Here is a tiny trained network, its code and every weight. The questions are about switching its units off for an input and a target symbol, where a switched-off unit gives its printed mean instead of its output.

import numpy as np


def w(rows, s, z=0):
    codes = np.array(rows[::2]) - 128.0
    scale = np.full(codes.shape[1], s)
    scale[-1] = z or s
    return codes * scale


def norm(h):
    return h / np.sqrt((h * h).mean(-1, keepdims=True) + 1e-5)


def f(y):
    return y / 2 * (1 + np.tanh(0.7978845608 * (y + 0.044715 * y**3)))


def softmax(a):
    e = np.exp(a - a.max(-1, keepdims=True))
    return e / e.sum(-1, keepdims=True)


def log_softmax(a):
    a = a - a.max(-1, keepdims=True)
    return a - np.log(np.exp(a).sum(-1, keepdims=True))


def net(x, mask):
    ids = ['αβγεζηθλμξπστφψ'.index(c) for c in x.split()]
    T = len(ids)
    res = E[ids] + P[:T]
    q, k, v = (norm(res) @ M[0].T for M in (Q, K, V))
    z = softmax(np.where(np.tri(T) > 0, q @ k.T / 3**0.5, -1e9)) @ v
    res = res + np.where(mask[0], z, O[0][:, -1]) @ O[0][:, :-1]
    y = f(norm(res) @ A[0][:, :-1].T + A[0][:, -1])
    res = res + np.where(mask[1:9], y, B[0][:, -1]) @ B[0][:, :-1]
    return log_softmax(norm(res)[-1] @ U[:, :-1].T + U[:, -1])


Q, K, V, O, A, B = {}, {}, {}, {}, {}, {}
E = w([
[53,151,148,95,111],'α',
[131,171,131,137,174],'β',
[145,48,166,146,98],'γ',
[95,136,162,152,175],'ε',
[157,120,133,124,191],'ζ',
[63,106,70,143,125],'η',
[68,130,108,172,117],'θ',
[122,186,97,108,167],'λ',
[81,116,101,85,179],'μ',
[77,140,61,115,127],'ξ',
[114,224,137,132,89],'π',
[106,136,158,84,165],'σ',
[157,133,103,176,151],'τ',
[99,198,175,158,97],'φ',
[251,88,89,145,153],'ψ',
],0.016)
P = w([
[204,172,252,83,28],'0',
[182,176,219,97,50],'1',
[169,177,202,113,82],'2',
[154,181,194,131,97],'3',
[155,182,183,147,122],'4',
[142,188,169,161,143],'5',
[130,190,149,177,168],'6',
[116,196,136,196,196],'7',
[94,204,119,200,205],'8',
],0.0036)
Q[0] = w([
[222,6,84,48,3],'H0',
[81,217,95,128,207],'H0',
[114,182,157,136,171],'H0',
],0.026)
K[0] = w([
[252,63,172,58,4],'H0',
[114,147,49,168,204],'H0',
[110,174,130,130,150],'H0',
],0.017)
V[0] = w([
[77,70,139,107,170],'H0',
[87,71,113,202,89],'H0',
[140,138,2,72,114],'H0',
],0.0079)
O[0] = w([
[111,40,168,95,128,171],'H0',
[157,83,194,139,1,3],'H0',
[194,173,68,16,56,62],'H0',
],0.0047,0.0024)
A[0] = w([
[136,114,164,89,156,202],'N0',
[138,55,66,106,141,229],'N1',
[152,111,94,148,111,251],'N2',
[91,34,97,80,120,156],'N3',
[99,119,75,170,60,138],'N4',
[178,126,162,122,158,123],'N5',
[92,167,109,116,163,92],'N6',
[131,126,9,66,133,100],'N7',
],0.016,0.0031)
B[0] = w([
[105,71,76,113,109,192],'N0',
[251,147,72,67,88,183],'N1',
[148,231,109,203,123,146],'N2',
[225,150,155,103,56,195],'N3',
[41,88,74,146,80,169],'N4',
[119,118,52,173,123,164],'N5',
[219,86,186,119,96,253],'N6',
[54,145,133,119,185,240],'N7',
],0.013,0.0064)
U = w([
[84,100,212,66,102,93],'α',
[211,120,183,155,189,161],'β',
[164,71,149,179,50,172],'γ',
[60,100,174,183,209,122],'ε',
[130,75,61,137,169,111],'ζ',
[130,147,65,106,5,49],'η',
[39,111,97,175,77,229],'θ',
[112,193,153,64,232,86],'λ',
[193,137,107,34,107,228],'μ',
[56,205,80,64,141,184],'ξ',
[141,212,164,116,74,18],'π',
[103,35,127,74,156,86],'σ',
[107,190,113,206,154,46],'τ',
[98,190,202,157,112,44],'φ',
[179,169,71,139,115,4],'ψ',
],0.016,0.004)

Each question gives the input, a string of symbols that net reads in full, and the target symbol t.
The units are the heads (3 rows each of Q, K, V and O) and the neurons (one row each of A and B). Each row of codes is followed by its name. A weight is (code - 128) times the scale printed after its matrix; where a second scale follows, it is the last column's (O, A, B and U).
mask holds one flag per unit, heads first, then neurons. A switched-off unit (its flag False) gives its mean, the last column of its rows in O or B, instead of its output. The means were averaged over made-up inputs and are rounded, as every weight is.
A unit's drop is (log p(t) with every unit on - log p(t) with that unit switched off) / (log p(t) with every unit on - log p(t) with every unit switched off).
The circuit of an input: a set's keep is (log p(t) with only the set's units on - log p(t) with every unit switched off) / (log p(t) with every unit on - log p(t) with every unit switched off). Starting from all 9 units, units are removed one at a time, each time the one whose removal leaves the highest keep (on an exact tie, the one counted first), for as long as the keep stays at least 0.8.
units of the circuit, in order: the units of the circuit, biggest drop first
most important unit: the unit with the biggest drop
k most important neurons: the k neurons with the biggest drops, biggest first
drop when u is switched off: that unit's drop, to one decimal
input ξ ξ π τ β ε ψ ψ φ, target ε: units of the circuit, in order : [H0; N3]
input γ ε σ μ π β φ, target β: units of the circuit, in order : [H0; N4; N6]
input ε ζ σ ξ φ σ θ ψ τ, target θ: units of the circuit, in order : [H0; N6]
input β ξ π, target ξ: units of the circuit, in order : [N6; N3]
input α ψ θ θ τ σ ψ, target ψ: 2 most important neurons : [N1; N2]
input π α ε φ σ, target ε: units of the circuit, in order : [H0]
input α β μ η φ θ σ, target θ: units of the circuit, in order : [H0; N6; N5]
input μ α β γ ξ σ π π, target ξ: units of the circuit, in order : [H0; N6; N3]
input β β ψ α, target β: 3 most important neurons : [N6; N4; N7]
input η η β σ α β α, target β: units of the circuit, in order : [N6; H0]
input ξ ε τ ξ α β ζ, target ζ: 2 most important neurons : [N5; N3]
input β λ λ σ, target σ: 2 most important neurons : [N0; N6]
input β ψ ξ ζ, target ξ: units of the circuit, in order : [H0; N6; N7]
input θ γ β ζ β ψ ε τ, target ε: 3 most important neurons : [N3; N1; N6]
input λ ξ τ, target ξ: most important unit : H0
input ζ σ λ, target λ: units of the circuit, in order : [H0; N7; N6]
input μ ε ψ β μ α μ θ φ, target θ: 2 most important neurons : [N6; N3]
input β β ψ, target ψ: 2 most important neurons : [N2; N1]
input ψ θ θ μ θ θ β μ, target μ: drop when N1 is switched off : 0.2
input μ ζ ψ β φ, target β: drop when N4 is switched off : 0.3
input τ α φ, target φ: drop when N6 is switched off : 0.2
input ψ α θ, target θ: most important neuron : [N4]
input γ ξ η β β μ τ ξ μ, target μ: drop when N3 is switched off : 0.2
